Moves between states:
q392 m q868
q392 i q12
q467 m q604
q467 i q887
q560 m q92
q560 i q559
q942 m q764
q942 i q132
q383 m q132
q383 i q764
q118 m q513
q118 i q558
q909 m q518
q909 i q440
q937 m q558
q937 i q513
q352 m q792
q352 i q246
q868 m q470
q868 i q664
q81 m q807
q81 i q189
q759 m q392
q759 i q457
q242 m q246
q242 i q792
q513 m q81
q513 i q937
q968 m q942
q968 i q882
q92 m q909
q92 i q605
q605 m q559
q605 i q92
q66 m q377
q66 i q690
q664 m q12
q664 i q868
q457 m q621
q457 i q759
q470 m q99
q470 i q638
q982 m q887
q982 i q604
q99 m q189
q99 i q807
q792 m q383
q792 i q242
q132 m q882
q132 i q942
q340 m q583
q340 i q437
q437 m q66
q437 i q340
q860 m q690
q860 i q377
q558 m q860
q558 i q118
q621 m q968
q621 i q701
q43 m q291
q43 i q394
q807 m q638
q807 i q99
q887 m q560
q887 i q467
q764 m q242
q764 i q383
q12 m q457
q12 i q392
q882 m q701
q882 i q968
q246 m q196
q246 i q352
q559 m q467
q559 i q560
q196 m q440
q196 i q518
q604 m q43
q604 i q982
q394 m q982
q394 i q43
q518 m q352
q518 i q196
q583 m q394
q583 i q291
q690 m q340
q690 i q66
q440 m q605
q440 i q909
q377 m q118
q377 i q860
q701 m q759
q701 i q621
q638 m q664
q638 i q470
q189 m q937
q189 i q81
q291 m q437
q291 i q583

The rows follow the links: the fewer symbols apart two states are, the more alike their rows tend to be.

Each row is also shifted at random along 8 hidden directions that mean nothing.

Some states, each with a row of numbers:
q937 -111,38,-98,-11,30,-50,-80,-52,-16,68,11,171,16,46,-90,24,76,-112,52,82,-34,-70,-26,43,19,-121,-121,-64,15,-46,-8,91,80,3,53,2,11,-13,-31,-47,25
q759 211,9,11,-90,64,94,69,-33,55,-124,29,-89,208,31,161,-32,0,0,76,108,-5,-85,67,-100,-220,-76,6,38,22,26,-75,-27,-222,65,-84,-13,77,-29,6,21,-27
q196 151,4,-20,-27,28,14,21,-18,76,-103,0,112,-37,-29,-34,-22,-62,123,-35,41,-69,20,31,-107,24,-184,14,123,-48,-11,-92,52,-13,-154,3,-42,13,4,-41,59,37
q664 -105,82,62,16,20,-177,-12,28,-55,-43,49,68,109,43,86,15,-91,-20,-34,-52,57,-137,-58,-78,-41,-38,170,-58,-63,49,90,-78,-3,145,-160,29,-19,-145,-33,-35,16
q982 -39,-24,-1,91,-11,-73,-34,32,-43,48,59,35,1,2,-95,-36,-17,84,-10,-32,23,-182,20,119,10,72,84,-62,95,16,75,-68,30,84,-111,-73,-81,-141,43,14,-61
q43 -28,9,-109,-4,24,-141,-34,-253,37,135,27,-168,46,-35,26,54,-60,-180,18,122,-150,336,4,-323,129,68,-3,-90,-103,-48,51,-200,181,-61,49,106,-9,126,35,84,-97
q701 6,-35,-2,-38,-29,75,22,47,111,85,-48,-40,2,2,-196,-82,-54,-37,36,-44,-82,-12,99,33,88,-46,-64,-5,39,-81,39,10,77,24,61,-138,48,65,14,131,-98
q764 237,18,17,-137,23,46,153,142,-53,-56,86,144,56,58,299,57,-171,99,-327,8,143,44,-158,-10,-103,-101,145,66,-57,66,-175,42,5,105,-28,-40,28,-128,-39,142,63
q690 -78,-25,69,85,15,8,2,-15,-130,62,80,-78,1,58,163,130,22,-48,-93,-80,20,105,-153,-120,-1,82,81,-2,-101,-74,4,-117,-61,-46,53,-4,99,-16,-29,-10,22
q66 14,-24,-10,32,-52,74,-72,115,-69,-37,-82,68,-149,-113,-44,-52,98,25,12,-104,2,3,-29,191,79,34,-113,37,-54,-70,22,151,3,-64,208,37,67,113,-28,-125,3
q81 176,-23,33,115,2,-25,-29,23,-48,85,-1,-59,74,-1,18,28,-6,-74,-2,-107,-28,17,19,-80,98,17,40,-92,-75,-81,88,-100,65,59,-11,-40,8,0,-15,6,-88
q246 136,-42,29,-25,-8,48,98,-63,64,81,19,-129,0,28,58,73,-79,-29,-111,-23,-24,229,-34,-215,78,-10,91,45,-70,-16,-41,-113,67,-94,46,-72,23,95,-5,146,-13
q792 -414,18,87,-85,-54,46,98,186,-45,3,-30,30,-147,-28,-41,8,-111,44,-228,-148,136,39,-120,114,-13,56,95,84,-6,-11,22,44,44,4,128,-46,55,7,23,146,-2
q909 -114,53,-92,-10,-3,-61,-14,-15,52,6,-67,122,-24,-15,-107,-8,-38,11,-6,71,3,-1,77,-13,123,-147,-5,-30,36,37,-3,64,191,-7,-21,32,-180,-5,-22,-12,12
q291 84,-65,-78,-38,0,104,27,-33,-11,110,-8,-54,-19,-46,93,-11,-2,-42,-71,81,-86,204,23,65,83,74,-148,-56,-33,-75,-100,49,103,40,99,10,30,67,18,79,-93
q583 -192,-58,56,94,107,88,16,-18,-158,-33,58,34,-35,105,36,75,1,118,-121,31,-8,-40,19,-15,-67,-7,-31,52,35,-159,-151,-34,-76,-79,-102,-71,59,-203,12,86,26
q638 149,10,86,83,71,-95,-41,-52,-112,-115,22,16,-27,22,80,5,-69,46,-23,-6,-38,21,29,-129,3,1,45,29,-117,-50,-31,-54,-34,-49,-175,93,-3,-118,-25,-45,36
q189 -6,18,-19,-1,21,-84,-80,-163,-19,29,7,-4,-140,13,-98,15,45,-66,97,82,-79,108,-23,-6,8,107,-129,-6,9,-43,0,19,24,-92,-13,124,39,10,47,-40,36
q392 242,14,-48,-118,72,31,31,10,28,-85,28,158,107,15,-16,-129,-88,78,-17,173,-81,-150,100,83,-116,-116,-85,13,67,-38,-117,122,-46,117,-118,-64,37,-139,18,122,-54
q559 58,-66,-36,-61,-46,81,51,79,151,53,5,-31,150,-73,129,-129,-44,-12,22,-38,-87,53,27,16,98,-50,7,-31,-88,41,-4,65,13,120,33,-123,64,125,-56,13,-93
q882 -55,53,-36,-52,20,25,22,-19,107,-48,-56,-3,134,3,-103,7,2,-81,76,10,-13,-74,58,-150,-12,-216,20,36,4,-2,34,-33,-16,-38,73,-54,3,78,-42,27,-9

From each start, follow one symbol. Which state do you reach?
Answer with the state's name.
new walk
-184,38,6,109,19,-59,-75,53,-4,-45,-35,114,140,38,-50,-9,38,-70,101,-98,-17,-186,45,-86,94,-230,15,-40,-101,-38,93,28,8,52,-27,-53,-19,-4,-121,-130,2
m -> q638
new walk
138,-76,49,62,42,139,34,55,-158,48,28,-33,-58,48,-6,10,-3,62,-122,-6,1,-25,25,141,-55,128,-59,-33,75,-156,-74,-38,-44,62,-29,-63,59,-160,60,136,-85
i -> q937
new walk
-135,-3,45,34,47,-39,10,-111,-24,43,-29,0,-86,108,-3,49,-62,-41,-68,16,-43,223,62,-166,151,-53,-72,-25,-83,-66,-118,23,173,-74,-147,52,-62,-32,-12,44,57
m -> q621
new walk
-116,-20,168,-49,-74,-1,-50,164,14,-253,-44,35,-191,-142,16,-190,20,140,123,-187,-2,-88,-71,256,-78,132,-32,151,-108,48,43,244,-259,-65,-6,89,205,96,-35,-203,99
i -> q664
new walk
286,9,-136,-95,6,-35,-9,50,91,-3,-16,173,185,-114,190,-119,-120,-14,-49,83,-113,51,18,-34,115,-180,-14,-70,-163,28,-66,109,137,143,27,-38,-1,66,-96,-10,-100
m -> q43
new walk
-43,-10,77,-49,-47,115,54,143,32,-72,-91,-30,-98,-57,-6,-22,-17,61,-77,-131,68,69,-35,60,26,-19,13,111,-41,2,-25,98,-44,-84,137,-5,47,122,-30,-1,59
m -> q132
new walk
-113,9,-53,25,-49,-25,-58,-4,17,158,2,2,54,11,13,66,123,-199,83,-117,0,48,-96,-25,145,-61,-31,-101,-99,-2,130,-9,90,12,163,-21,35,150,-86,-130,15
i -> q118
new walk
-23,16,15,-49,28,-14,19,42,-52,-25,-28,191,-172,49,-41,-20,-87,92,-156,27,36,31,11,105,58,-41,-63,29,12,-19,-148,176,141,-10,-117,19,-67,-112,10,63,72
i -> q701
new walk
141,1,-5,35,-51,-27,3,-11,84,117,10,-137,133,53,8,-5,90,-124,166,-30,42,-105,87,65,5,90,9,-164,117,119,104,-47,17,198,-124,1,-131,6,21,-116,-26
i -> q392
new walk
-67,54,-36,-93,55,-75,-10,-78,25,-51,53,80,71,33,12,-47,-30,-56,57,124,-37,-93,-8,-5,-135,-14,-32,-18,14,20,-10,31,-74,70,-91,47,77,-75,18,14,-3
i -> q638
new walk
295,29,-82,-65,-16,10,49,41,75,96,-11,111,54,57,-7,0,8,-32,-25,52,65,-49,35,101,50,-107,-21,-84,81,108,-54,93,163,119,-43,-27,-154,-11,-16,-15,24
m -> q942
new walk
53,2,-3,-37,-48,-2,38,-64,28,131,-3,-79,-124,63,-133,72,-11,-20,-55,19,46,124,-17,43,55,104,-4,-21,117,19,-8,-35,138,-58,8,-2,-93,4,86,95,32
m -> q764
new walk
80,17,-38,-20,-28,83,47,-42,82,-13,-95,-139,82,-11,111,77,82,-51,57,25,58,133,51,-155,24,-77,-6,15,-13,97,-42,-18,9,-53,64,82,-106,175,-32,-86,66
i -> q246
new walk
50,5,-62,-93,-20,-27,-3,-18,48,-18,70,-20,16,-72,-44,-105,-24,82,56,144,-18,-125,19,195,-173,168,19,-1,169,89,22,-8,-87,115,-46,-12,14,-70,103,72,-98
i -> q887
new walk
229,-45,76,-33,-142,-47,-28,117,119,-60,1,-112,-86,-201,29,-159,-53,92,90,-205,-27,13,-63,127,84,184,132,61,-91,132,178,25,-90,-16,89,-8,77,194,-14,-105,-34
i -> q92
new walk
-145,56,-42,-30,-42,-16,-9,39,52,-38,-81,66,-86,-56,-123,-25,15,25,23,-16,70,-37,30,76,57,-71,-12,12,63,88,20,101,87,-35,56,59,-121,62,-7,-65,54
m -> q352
new walk
-101,-43,19,89,17,135,-44,-59,-43,11,-10,-71,-18,82,37,98,241,-50,132,5,18,9,-10,17,-52,15,-142,18,24,-41,-67,38,-148,-122,73,26,71,80,-32,-174,118
i -> q377
new walk
-130,33,24,-56,-101,26,43,99,101,32,-20,-16,-45,-9,-126,7,71,-28,44,-143,122,-121,-83,124,-18,3,90,40,99,125,125,15,-42,-25,125,-88,-14,110,9,-59,54
m -> q246
